Below is a small trained network, with its code and all its weights. Each question gives an input and a class and asks what happens when units are switched off, that is, made to give their printed mean instead of their output.

import numpy as np


def w(rows, s, z=0):
    codes = np.array(rows[::2]) - 128.0
    scale = np.full(codes.shape[1], s)
    scale[-1] = z or s
    return codes * scale


def f(y):
    return np.maximum(y, 0)


def log_softmax(a):
    a = a - a.max(-1, keepdims=True)
    return a - np.log(np.exp(a).sum(-1, keepdims=True))


def net(x, mask):
    res = np.array(x, float).reshape(1, 7) / 4 @ E
    y = f(res @ A[0][:, :-1].T + A[0][:, -1])
    res = res + np.where(mask, y, B[0][:, -1]) @ B[0][:, :-1]
    return log_softmax(res[-1] @ U[:, :-1].T + U[:, -1])


A, B = {}, {}
E = w([
[193,141,131,54,123,116,210,172,249,141,191],'x0',
[116,114,194,223,110,44,120,133,190,161,117],'x1',
[140,130,131,129,123,117,130,131,114,122,138],'x2',
[191,178,170,79,65,133,91,101,144,123,2],'x3',
[110,85,56,143,2,122,132,79,138,117,141],'x4',
[174,87,184,130,138,200,51,46,177,71,200],'x5',
[141,28,134,108,128,146,79,161,104,211,119],'x6',
],0.0076)
A[0] = w([
[232,115,143,96,99,118,138,121,205,117,206,81],'neuron 1',
[163,121,60,109,93,90,108,95,146,138,155,81],'neuron 2',
[67,148,118,109,156,101,162,213,126,144,84,72],'neuron 3',
[130,170,203,103,249,155,102,194,83,137,115,79],'neuron 4',
[174,91,150,145,103,145,74,51,139,58,122,109],'neuron 5',
[88,213,89,103,95,108,79,190,144,158,76,132],'neuron 6',
[73,98,103,132,56,78,120,100,173,126,141,99],'neuron 7',
[120,130,75,26,142,183,132,135,74,95,162,27],'neuron 8',
[202,161,188,63,43,117,56,103,138,138,2,84],'neuron 9',
[140,115,226,217,52,63,136,128,188,178,128,128],'neuron 10',
[107,94,152,160,145,151,70,108,194,77,136,60],'neuron 11',
[116,94,66,160,78,126,129,96,151,122,108,65],'neuron 12',
[126,190,75,147,103,87,113,171,124,174,126,46],'neuron 13',
[24,113,137,177,114,145,81,113,30,145,109,36],'neuron 14',
[147,121,141,95,102,123,159,211,193,124,165,23],'neuron 15',
[135,140,101,35,127,96,182,183,175,210,142,128],'neuron 16',
[100,110,87,124,96,66,187,145,61,194,95,75],'neuron 17',
[104,109,60,88,40,165,132,130,121,108,137,102],'neuron 18',
[122,123,199,209,143,31,90,116,169,148,135,93],'neuron 19',
[171,158,60,32,150,192,86,111,77,91,123,166],'neuron 20',
[165,73,189,116,140,207,22,63,197,122,216,46],'neuron 21',
[104,126,124,125,115,101,111,158,105,116,202,238],'neuron 22',
[66,89,57,175,189,103,89,149,120,141,245,40],'neuron 23',
[112,78,109,124,24,145,132,82,63,124,158,130],'neuron 24',
[173,4,143,103,103,136,86,180,87,217,123,51],'neuron 25',
[97,120,80,109,144,105,132,145,157,158,77,67],'neuron 26',
[158,93,168,40,97,149,163,139,184,184,134,102],'neuron 27',
[136,143,89,138,110,69,182,148,95,212,113,58],'neuron 28',
[122,44,132,105,132,147,104,145,138,216,102,254],'neuron 29',
[99,189,147,144,110,113,193,108,132,26,117,234],'neuron 30',
[93,120,165,185,160,146,23,80,15,98,54,104],'neuron 31',
],0.0094,0.0091)
B[0] = w([
[110,164,69,121,91,124,84,116,138,143,196,194],'neuron 1',
[102,182,153,112,161,91,140,111,83,175,167,152],'neuron 2',
[205,82,137,135,98,133,170,110,70,116,125,171],'neuron 3',
[214,159,248,48,130,54,112,24,193,162,163,194],'neuron 4',
[195,132,96,181,104,155,175,148,69,103,179,194],'neuron 5',
[159,102,143,163,116,183,141,153,63,88,193,184],'neuron 6',
[162,163,226,64,186,81,109,125,161,170,87,173],'neuron 7',
[67,35,54,97,215,59,175,174,117,177,29,169],'neuron 8',
[2,69,201,171,118,201,237,106,222,123,182,226],'neuron 9',
[87,53,89,49,236,138,92,174,76,140,72,223],'neuron 10',
[193,86,103,132,125,149,190,132,44,98,170,159],'neuron 11',
[180,172,148,62,133,50,144,59,157,155,181,156],'neuron 12',
[151,133,142,133,112,128,126,106,72,113,172,149],'neuron 13',
[103,191,60,72,60,148,111,103,114,193,164,190],'neuron 14',
[61,212,50,67,19,120,101,9,104,186,152,159],'neuron 15',
[120,171,87,118,76,164,91,99,129,152,131,206],'neuron 16',
[220,103,127,152,84,167,166,152,59,86,127,183],'neuron 17',
[190,127,213,56,185,82,115,132,173,162,92,183],'neuron 18',
[101,69,86,68,201,104,122,163,83,218,52,197],'neuron 19',
[95,72,84,116,214,110,127,213,91,158,49,223],'neuron 20',
[248,99,114,110,85,161,184,156,44,92,167,218],'neuron 21',
[91,158,176,213,151,212,156,153,184,128,176,218],'neuron 22',
[28,95,188,145,90,168,250,110,202,135,139,193],'neuron 23',
[145,189,195,93,169,86,120,147,167,153,159,203],'neuron 24',
[54,137,117,197,186,26,105,31,106,13,129,187],'neuron 25',
[154,117,133,118,153,164,127,144,51,108,173,144],'neuron 26',
[88,187,92,130,93,159,102,89,114,170,177,184],'neuron 27',
[202,107,126,146,104,144,193,172,52,106,216,169],'neuron 28',
[120,176,142,221,200,156,45,146,132,69,156,247],'neuron 29',
[97,159,110,211,201,150,49,94,88,74,174,236],'neuron 30',
[104,183,58,73,43,128,80,113,146,175,228,244],'neuron 31',
],0.0087,0.012)
U = w([
[133,169,69,87,50,147,87,117,118,175,150,52],'0',
[246,85,136,134,94,148,177,149,65,93,144,57],'1',
[63,80,201,138,97,167,234,117,172,126,131,63],'2',
[131,52,92,62,185,86,119,159,90,173,80,123],'3',
[227,180,254,52,161,66,115,107,154,158,132,117],'4',
[162,146,152,160,145,162,82,151,121,134,130,253],'5',
[135,147,121,181,162,91,80,80,101,31,123,151],'6',
[194,158,144,203,111,141,27,220,204,63,65,106],'7',
],0.011,0.014)

Each question gives the input, the list of numbers given to net, and the class t.
The units are the neurons (one row each of A and B). Each row of codes is followed by its name. A weight is (code - 128) times the scale printed after its matrix; where a second scale follows, it is the last column's (A, B and U).
mask holds one flag per neuron, in row order. A switched-off neuron (its flag False) gives its mean, the last column of its row in B, instead of its output. The means were averaged over made-up inputs and are rounded, as every weight is.
A unit's drop is (log p(t) with every unit on - log p(t) with that unit switched off) / (log p(t) with every unit on - log p(t) with every unit switched off).
The circuit of an input: a set's keep is (log p(t) with only the set's units on - log p(t) with every unit switched off) / (log p(t) with every unit on - log p(t) with every unit switched off). Starting from the 12 units with the biggest drops (on a tie, the unit counted first), units are removed one at a time, each time the one whose removal leaves the highest keep (on an exact tie, the one counted first), for as long as the keep stays at least 0.8.
circuit, biggest first: the units of the circuit, biggest drop first
most important unit: the unit with the biggest drop
k most important neurons: the k neurons with the biggest drops, biggest first
drop when u is switched off: that unit's drop, to one decimal
input [5,-3,-7,7,0,-6,-4], class 2: 2 most important neurons => [neuron 9; neuron 21]
input [-4,0,6,-6,8,-7,4], class 4: most important unit => neuron 24
input [8,6,-7,-6,6,-7,7], class 0: 3 most important neurons => [neuron 15; neuron 16; neuron 27]
input [5,7,-4,-7,-5,7,0], class 1: 3 most important neurons => [neuron 21; neuron 9; neuron 11]
input [-4,4,-4,-5,4,2,-4], class 2: 3 most important neurons => [neuron 23; neuron 29; neuron 22]
input [2,5,7,-1,-4,-3,-8], class 6: 2 most important neurons => [neuron 30; neuron 20]
input [4,3,-4,-6,7,-2,7], class 4: 3 most important neurons => [neuron 7; neuron 9; neuron 30]
input [3,-2,-3,8,6,-5,8], class 2: 2 most important neurons => [neuron 9; neuron 30]
input [-5,7,-3,-1,7,-2,-5], class 3: 3 most important neurons => [neuron 10; neuron 19; neuron 4]
input [-8,-7,-3,-4,7,1,-8], class 0: 2 most important neurons => [neuron 14; neuron 31]
input [6,0,-4,0,7,1,4], class 4: 3 most important neurons => [neuron 18; neuron 7; neuron 31]
input [-8,8,-5,-5,5,6,4], class 0: 3 most important neurons => [neuron 31; neuron 14; neuron 20]
input [-7,2,-4,6,0,4,-6], class 0: 2 most important neurons => [neuron 31; neuron 29]
input [-1,-7,3,-3,8,-6,-4], class 4: most important neuron => [neuron 18]
input [-6,2,-1,6,-2,7,-3], class 1: circuit, biggest first => [neuron 5; neuron 21]
input [-8,-7,1,7,6,2,-1], class 0: drop when neuron 31 is switched off => 5.7
input [-1,2,3,-3,6,-7,-7], class 1: drop when neuron 17 is switched off => 0.5
input [-2,-4,-4,0,-4,-3,-5], class 6: drop when neuron 24 is switched off => 0.2
